Below are the code and all the weights of a small trained network. Each question names an input and a class and asks about switching units off, where a switched-off unit gives its printed mean instead of its output.

import numpy as np


def w(rows, s, z=0):
    codes = np.array(rows[::2]) - 128.0
    scale = np.full(codes.shape[1], s)
    scale[-1] = z or s
    return codes * scale


def norm(h):
    return h / np.sqrt((h * h).mean(-1, keepdims=True) + 1e-5)


def f(y):
    return y / 2 * (1 + np.tanh(0.7978845608 * (y + 0.044715 * y**3)))


def log_softmax(a):
    a = a - a.max(-1, keepdims=True)
    return a - np.log(np.exp(a).sum(-1, keepdims=True))


def net(x, mask):
    res = np.array(x, float).reshape(1, 5) / 4 @ E
    u = 0
    for l in range(2):
        y = f(norm(res) @ A[l][:, :-1].T + A[l][:, -1])
        res = res + np.where(mask[u : u + 11], y, B[l][:, -1]) @ B[l][:, :-1]
        u += 11
    return log_softmax(norm(res)[-1] @ U[:, :-1].T + U[:, -1])


A, B = {}, {}
E = w([
[91,113,179,191],'x0',
[129,97,142,91],'x1',
[103,156,151,181],'x2',
[1,119,194,91],'x3',
[132,88,119,132],'x4',
],0.0043)
A[0] = w([
[82,168,122,132,76],'0.n0',
[125,32,117,124,33],'0.n1',
[109,142,95,214,75],'0.n2',
[169,72,160,131,59],'0.n3',
[151,139,135,160,64],'0.n4',
[116,117,128,131,113],'0.n5',
[85,125,208,144,33],'0.n6',
[167,170,119,235,8],'0.n7',
[7,149,156,158,54],'0.n8',
[146,153,129,147,113],'0.n9',
[116,112,193,147,51],'0.n10',
],0.011,0.0011)
B[0] = w([
[146,61,181,149,149],'0.n0',
[82,249,121,101,158],'0.n1',
[64,200,140,145,175],'0.n2',
[157,203,156,64,148],'0.n3',
[168,147,176,138,141],'0.n4',
[120,150,149,133,128],'0.n5',
[216,58,167,83,198],'0.n6',
[110,195,214,248,220],'0.n7',
[170,20,239,22,255],'0.n8',
[180,102,173,128,140],'0.n9',
[192,106,141,85,157],'0.n10',
],0.016,0.0055)
A[1] = w([
[200,132,110,165,100],'1.n0',
[138,57,123,169,13],'1.n1',
[1,56,57,168,105],'1.n2',
[143,43,118,151,50],'1.n3',
[65,148,108,201,136],'1.n4',
[176,100,54,131,33],'1.n5',
[228,122,66,193,92],'1.n6',
[96,107,145,189,22],'1.n7',
[76,129,113,198,96],'1.n8',
[211,124,124,230,112],'1.n9',
[188,61,68,148,11],'1.n10',
],0.0078,0.0011)
B[1] = w([
[150,100,125,187,166],'1.n0',
[206,171,164,73,119],'1.n1',
[35,8,152,177,109],'1.n2',
[182,127,157,76,148],'1.n3',
[82,125,186,73,184],'1.n4',
[147,88,65,107,123],'1.n5',
[178,83,92,218,183],'1.n6',
[166,196,182,109,127],'1.n7',
[109,141,192,91,146],'1.n8',
[157,94,159,221,251],'1.n9',
[216,124,81,67,133],'1.n10',
],0.012,0.0022)
U = w([
[166,57,229,43,177],'0',
[179,116,78,204,99],'1',
[77,232,85,74,150],'2',
[128,192,219,236,170],'3',
[164,108,8,103,116],'4',
[23,112,78,112,84],'5',
[98,120,100,153,2],'6',
],0.011,0.008)

Each question gives the input, the list of numbers given to net, and the class t.
The units are the neurons (one row each of A and B). Each row of codes is followed by its name. A weight is (code - 128) times the scale printed after its matrix; where a second scale follows, it is the last column's (A, B and U).
mask holds one flag per neuron, layer by layer. A switched-off neuron (its flag False) gives its mean, the last column of its row in B, instead of its output. The means were averaged over made-up inputs and are rounded, as every weight is.
A unit's drop is (log p(t) with every unit on - log p(t) with that unit switched off) / (log p(t) with every unit on - log p(t) with every unit switched off).
The circuit of an input: a set's keep is (log p(t) with only the set's units on - log p(t) with every unit switched off) / (log p(t) with every unit on - log p(t) with every unit switched off). Starting from the 12 units with the biggest drops (on a tie, the unit counted first), units are removed one at a time, each time the one whose removal leaves the highest keep (on an exact tie, the one counted first), for as long as the keep stays at least 0.8.
units of the circuit, in order: the units of the circuit, biggest drop first
most important unit: the unit with the biggest drop
top k neurons: the k neurons with the biggest drops, biggest first
k most important neurons of layer l: the k neurons of layer l with the biggest drops, biggest first
drop of u: that unit's drop, to one decimal
input [-1,5,-8,-6,-8], class 1: units of the circuit, in order : [0.n8; 1.n6]
input [-3,-5,-2,-1,7], class 2: units of the circuit, in order : [0.n6; 0.n8; 0.n7; 0.n1]
input [-2,4,-4,-5,2], class 4: 3 most important neurons of layer 0 : [0.n7; 0.n8; 0.n2]
input [0,-2,-5,4,6], class 2: units of the circuit, in order : [0.n1; 1.n9]
input [-2,-8,-6,-1,6], class 2: top neuron : [0.n6]
input [-4,-2,-8,0,-5], class 4: top 3 neurons : [0.n7; 0.n8; 0.n2]
input [-5,-6,-8,-1,-1], class 4: top 2 neurons : [0.n7; 0.n8]
input [-3,5,-4,-8,-5], class 1: units of the circuit, in order : [0.n8; 1.n6]
input [-7,-2,-6,4,7], class 2: units of the circuit, in order : [0.n1; 0.n8]
input [-6,-3,-6,2,-6], class 4: top 2 neurons : [0.n7; 0.n2]
input [-3,4,-1,-3,4], class 4: units of the circuit, in order : [0.n7; 0.n8]
input [-5,3,4,-4,0], class 3: 3 most important neurons of layer 0 : [0.n8; 0.n6; 0.n10]
input [-2,4,-1,-7,0], class 1: top 2 neurons : [0.n8; 0.n2]
input [-7,2,-7,-7,-5], class 1: units of the circuit, in order : [0.n8]
input [-6,3,-6,-2,0], class 4: top 3 neurons : [0.n7; 0.n8; 0.n2]
input [-8,-4,-1,0,-3], class 4: top 2 neurons : [0.n7; 0.n8]
input [-7,-8,-7,6,7], class 5: 2 most important neurons of layer 0 : [0.n8; 0.n7]
input [-8,-6,-8,-4,0], class 4: drop of 0.n8 : 0.2
input [-5,-2,-8,-3,2], class 4: drop of 0.n7 : 0.5
input [-1,-6,-5,-6,6], class 3: drop of 0.n6 : 0.1
input [-4,-7,1,-7,-5], class 3: most important unit : 0.n7
